Here is a tiny trained network, its code and every weight. The questions are about switching its units off for an input and a target symbol, where a switched-off unit gives its printed mean instead of its output.

import numpy as np


def w(rows, s, z=0):
    codes = np.array(rows[::2]) - 128.0
    scale = np.full(codes.shape[1], s)
    scale[-1] = z or s
    return codes * scale


def norm(h):
    return h / np.sqrt((h * h).mean(-1, keepdims=True) + 1e-5)


def f(y):
    return np.maximum(y, 0)


def softmax(a):
    e = np.exp(a - a.max(-1, keepdims=True))
    return e / e.sum(-1, keepdims=True)


def log_softmax(a):
    a = a - a.max(-1, keepdims=True)
    return a - np.log(np.exp(a).sum(-1, keepdims=True))


def net(x, mask):
    ids = ['βγζμτψω'.index(c) for c in x.split()]
    T = len(ids)
    res = E[ids] + P[:T]
    u = 0
    for l in range(3):
        q, k, v = (norm(res) @ M[l].T for M in (Q, K, V))
        z = softmax(np.where(np.tri(T) > 0, q @ k.T / 3**0.5, -1e9)) @ v
        res = res + np.where(mask[u], z, O[l][:, -1]) @ O[l][:, :-1]
        u += 1
        y = f(norm(res) @ A[l][:, :-1].T + A[l][:, -1])
        res = res + np.where(mask[u : u + 8], y, B[l][:, -1]) @ B[l][:, :-1]
        u += 8
    return log_softmax(norm(res)[-1] @ U[:, :-1].T + U[:, -1])


Q, K, V, O, A, B = {}, {}, {}, {}, {}, {}
E = w([
[122,97,222,114,158,150],'β',
[86,160,216,186,104,205],'γ',
[101,91,108,99,80,194],'ζ',
[132,73,173,188,121,63],'μ',
[176,108,105,88,190,74],'τ',
[138,176,129,139,27,2],'ψ',
[137,93,55,205,137,126],'ω',
],0.0098)
P = w([
[3,112,152,186,160,130],'0',
[43,102,141,162,153,147],'1',
[66,104,134,140,149,145],'2',
[80,107,131,122,151,147],'3',
[94,113,130,112,150,151],'4',
[107,120,127,107,155,152],'5',
[118,124,126,104,157,154],'6',
[131,130,124,105,161,152],'7',
[147,136,127,104,160,158],'8',
[161,138,127,105,163,163],'9',
[177,146,124,112,168,161],'10',
[191,151,121,114,172,158],'11',
],0.0054)
Q[0] = w([
[151,126,2,168,90,77],'L0H0',
[130,184,50,116,108,181],'L0H0',
[74,133,202,114,81,168],'L0H0',
],0.0073)
K[0] = w([
[83,167,107,116,2,57],'L0H0',
[134,150,51,55,76,178],'L0H0',
[30,106,185,117,113,220],'L0H0',
],0.0071)
V[0] = w([
[71,59,133,94,123,64],'L0H0',
[179,53,84,135,255,215],'L0H0',
[15,106,136,14,77,145],'L0H0',
],0.0043)
O[0] = w([
[209,183,164,87,115,135,253],'L0H0',
[20,167,177,170,38,36,116],'L0H0',
[224,180,122,254,119,126,199],'L0H0',
],0.0042,0.002)
A[0] = w([
[84,88,170,65,187,45,137],'L0N0',
[78,178,147,176,54,66,45],'L0N1',
[121,4,100,86,108,139,252],'L0N2',
[156,50,228,185,167,140,186],'L0N3',
[2,108,193,65,150,179,84],'L0N4',
[94,134,104,200,166,193,59],'L0N5',
[5,118,162,37,198,122,62],'L0N6',
[215,110,92,108,123,164,61],'L0N7',
],0.0055,0.0031)
B[0] = w([
[179,164,197,121,200,193,226],'L0N0',
[67,92,188,227,156,140,152],'L0N1',
[43,191,147,173,223,139,223],'L0N2',
[158,209,139,101,240,121,253],'L0N3',
[218,176,163,192,151,139,193],'L0N4',
[162,136,137,54,60,189,172],'L0N5',
[210,80,141,174,168,239,172],'L0N6',
[174,2,91,161,100,171,160],'L0N7',
],0.0053,0.0047)
Q[1] = w([
[59,26,41,101,2,146],'L1H0',
[133,230,170,41,135,173],'L1H0',
[205,207,102,197,229,223],'L1H0',
],0.0073)
K[1] = w([
[4,118,127,99,156,199],'L1H0',
[98,160,155,122,51,70],'L1H0',
[207,86,70,131,87,115],'L1H0',
],0.011)
V[1] = w([
[48,69,55,33,174,253],'L1H0',
[128,162,175,138,87,85],'L1H0',
[92,75,38,127,45,30],'L1H0',
],0.0028)
O[1] = w([
[134,230,255,63,134,84,3],'L1H0',
[190,35,125,119,122,142,152],'L1H0',
[202,118,66,195,165,189,28],'L1H0',
],0.0043,0.0031)
A[1] = w([
[159,216,135,234,93,89,160],'L1N0',
[121,217,174,162,173,167,120],'L1N1',
[156,203,140,117,173,110,112],'L1N2',
[222,197,123,104,188,150,255],'L1N3',
[46,154,103,209,69,8,53],'L1N4',
[144,122,102,159,20,207,89],'L1N5',
[53,179,64,165,67,68,222],'L1N6',
[52,94,122,125,161,255,159],'L1N7',
],0.0058,0.0027)
B[1] = w([
[143,55,90,148,164,103,180],'L1N0',
[102,130,136,81,84,101,224],'L1N1',
[111,53,125,119,72,93,174],'L1N2',
[81,152,109,70,31,100,253],'L1N3',
[225,51,154,247,153,127,159],'L1N4',
[224,130,159,97,187,27,156],'L1N5',
[122,172,108,153,199,255,166],'L1N6',
[164,252,67,123,178,136,222],'L1N7',
],0.0058,0.0069)
Q[2] = w([
[186,219,80,62,212,54],'L2H0',
[44,13,131,194,231,173],'L2H0',
[186,228,86,32,152,3],'L2H0',
],0.0061)
K[2] = w([
[199,142,134,141,77,56],'L2H0',
[87,188,125,152,101,254],'L2H0',
[178,109,108,163,72,8],'L2H0',
],0.011)
V[2] = w([
[4,127,17,104,54,39],'L2H0',
[120,30,128,196,133,100],'L2H0',
[46,193,107,79,243,169],'L2H0',
],0.0036)
O[2] = w([
[79,158,90,228,255,173,5],'L2H0',
[115,26,171,91,76,57,100],'L2H0',
[206,62,4,200,126,135,134],'L2H0',
],0.0041,0.0029)
A[2] = w([
[171,77,118,83,170,102,156],'L2N0',
[168,107,165,192,92,216,142],'L2N1',
[162,155,145,28,103,144,76],'L2N2',
[80,114,102,23,93,129,72],'L2N3',
[44,131,154,86,129,184,2],'L2N4',
[129,158,212,182,97,160,68],'L2N5',
[131,170,146,54,102,79,114],'L2N6',
[162,66,80,255,238,178,92],'L2N7',
],0.0081,0.0098)
B[2] = w([
[117,191,112,154,80,127,255],'L2N0',
[63,95,69,139,168,77,205],'L2N1',
[79,91,115,85,61,110,224],'L2N2',
[114,30,52,37,152,135,155],'L2N3',
[216,49,171,49,177,73,128],'L2N4',
[118,69,126,185,87,200,157],'L2N5',
[153,86,78,178,175,161,250],'L2N6',
[180,56,64,254,230,247,239],'L2N7',
],0.0084,0.0047)
U = w([
[172,61,108,167,213,178,88],'β',
[175,254,91,120,127,137,5],'γ',
[70,77,79,44,113,119,164],'ζ',
[182,120,133,133,32,71,192],'μ',
[189,92,222,93,100,172,157],'τ',
[22,127,134,169,55,170,68],'ψ',
[77,118,159,132,166,40,164],'ω',
],0.0083,0.0032)

Each question gives the input, a string of symbols that net reads in full, and the target symbol t.
The units are the heads (3 rows each of Q, K, V and O) and the neurons (one row each of A and B). Each row of codes is followed by its name. A weight is (code - 128) times the scale printed after its matrix; where a second scale follows, it is the last column's (O, A, B and U).
mask holds one flag per unit, layer by layer, with each layer's heads first. A switched-off unit (its flag False) gives its mean, the last column of its rows in O or B, instead of its output. The means were averaged over made-up inputs and are rounded, as every weight is.
A unit's drop is (log p(t) with every unit on - log p(t) with that unit switched off) / (log p(t) with every unit on - log p(t) with every unit switched off).
The circuit of an input: a set's keep is (log p(t) with only the set's units on - log p(t) with every unit switched off) / (log p(t) with every unit on - log p(t) with every unit switched off). Starting from the 12 units with the biggest drops (on a tie, the unit counted first), units are removed one at a time, each time the one whose removal leaves the highest keep (on an exact tie, the one counted first), for as long as the keep stays at least 0.8.
units of the circuit, in order: the units of the circuit, biggest drop first
k most important neurons: the k neurons with the biggest drops, biggest first
k most important neurons of layer l: the k neurons of layer l with the biggest drops, biggest first
input ψ ζ μ μ β ζ ψ ζ, target γ: units of the circuit, in order -> [L1N7 L2N7]
input β μ τ τ ψ β τ, target ζ: units of the circuit, in order -> [L1N3 L2N7]
input γ μ τ β τ ζ β μ β ψ τ β, target ζ: 2 most important neurons -> [L1N3 L2N2]
input ω ω β ψ τ τ, target γ: most important neuron -> [L1N1]
input β μ ζ ψ ψ ζ μ γ μ, target ζ: 2 most important neurons of layer 0 -> [L0N3 L0N4]
input μ τ μ τ β ζ β ζ μ μ, target ω: 2 most important neurons -> [L2N7 L1N7]
input μ τ μ τ ψ ψ μ ω ζ γ ζ β, target τ: 4 most important neurons of layer 1 -> [L1N3 L1N4 L1N7 L1N1]
input ζ μ ψ ζ ζ τ μ μ ζ, target μ: 2 most important neurons -> [L1N5 L0N3]
input ψ ζ γ β γ τ ω β γ β, target γ: 3 most important neurons -> [L0N3 L0N0 L0N6]
input γ ω ψ γ μ τ ω γ, target ζ: 2 most important neurons -> [L1N4 L0N5]
input μ γ ψ γ, target γ: 2 most important neurons -> [L1N7 L0N5]
input τ γ β ω μ τ γ ψ μ, target γ: 3 most important neurons of layer 0 -> [L0N5 L0N1 L0N3]
input τ μ β, target τ: 3 most important neurons -> [L2N7 L0N3 L0N4]
input γ ψ μ β τ ζ τ τ ζ μ γ ζ, target ζ: 2 most important neurons of layer 1 -> [L1N4 L1N0]
input ψ β τ ζ τ, target γ: 2 most important neurons -> [L0N6 L0N3]
input ζ τ γ ζ β τ ψ ζ, target ζ: 4 most important neurons of layer 0 -> [L0N0 L0N3 L0N4 L0N2]
input γ ζ ζ τ τ β ψ τ τ γ, target γ: 3 most important neurons -> [L0N1 L1N7 L1N4]
input ψ μ τ ω ω ζ ω, target ζ: 2 most important neurons of layer 2 -> [L2N7 L2N3]
input ω τ τ ω ψ γ ζ β ω, target ζ: 4 most important neurons -> [L0N7 L0N0 L0N6 L1N4]
input ψ μ ψ ζ τ ω τ ω ψ, target ζ: 3 most important neurons -> [L0N2 L0N4 L1N7]
input ω ψ τ τ ζ τ τ τ ζ ζ μ τ, target μ: 2 most important neurons of layer 2 -> [L2N7 L2N0]
input ψ γ β τ τ γ β μ β, target ζ: 3 most important neurons of layer 1 -> [L1N3 L1N5 L1N1]
input τ ω τ γ ψ β ζ β τ ω, target γ: 4 most important neurons of layer 0 -> [L0N7 L0N0 L0N6 L0N4]
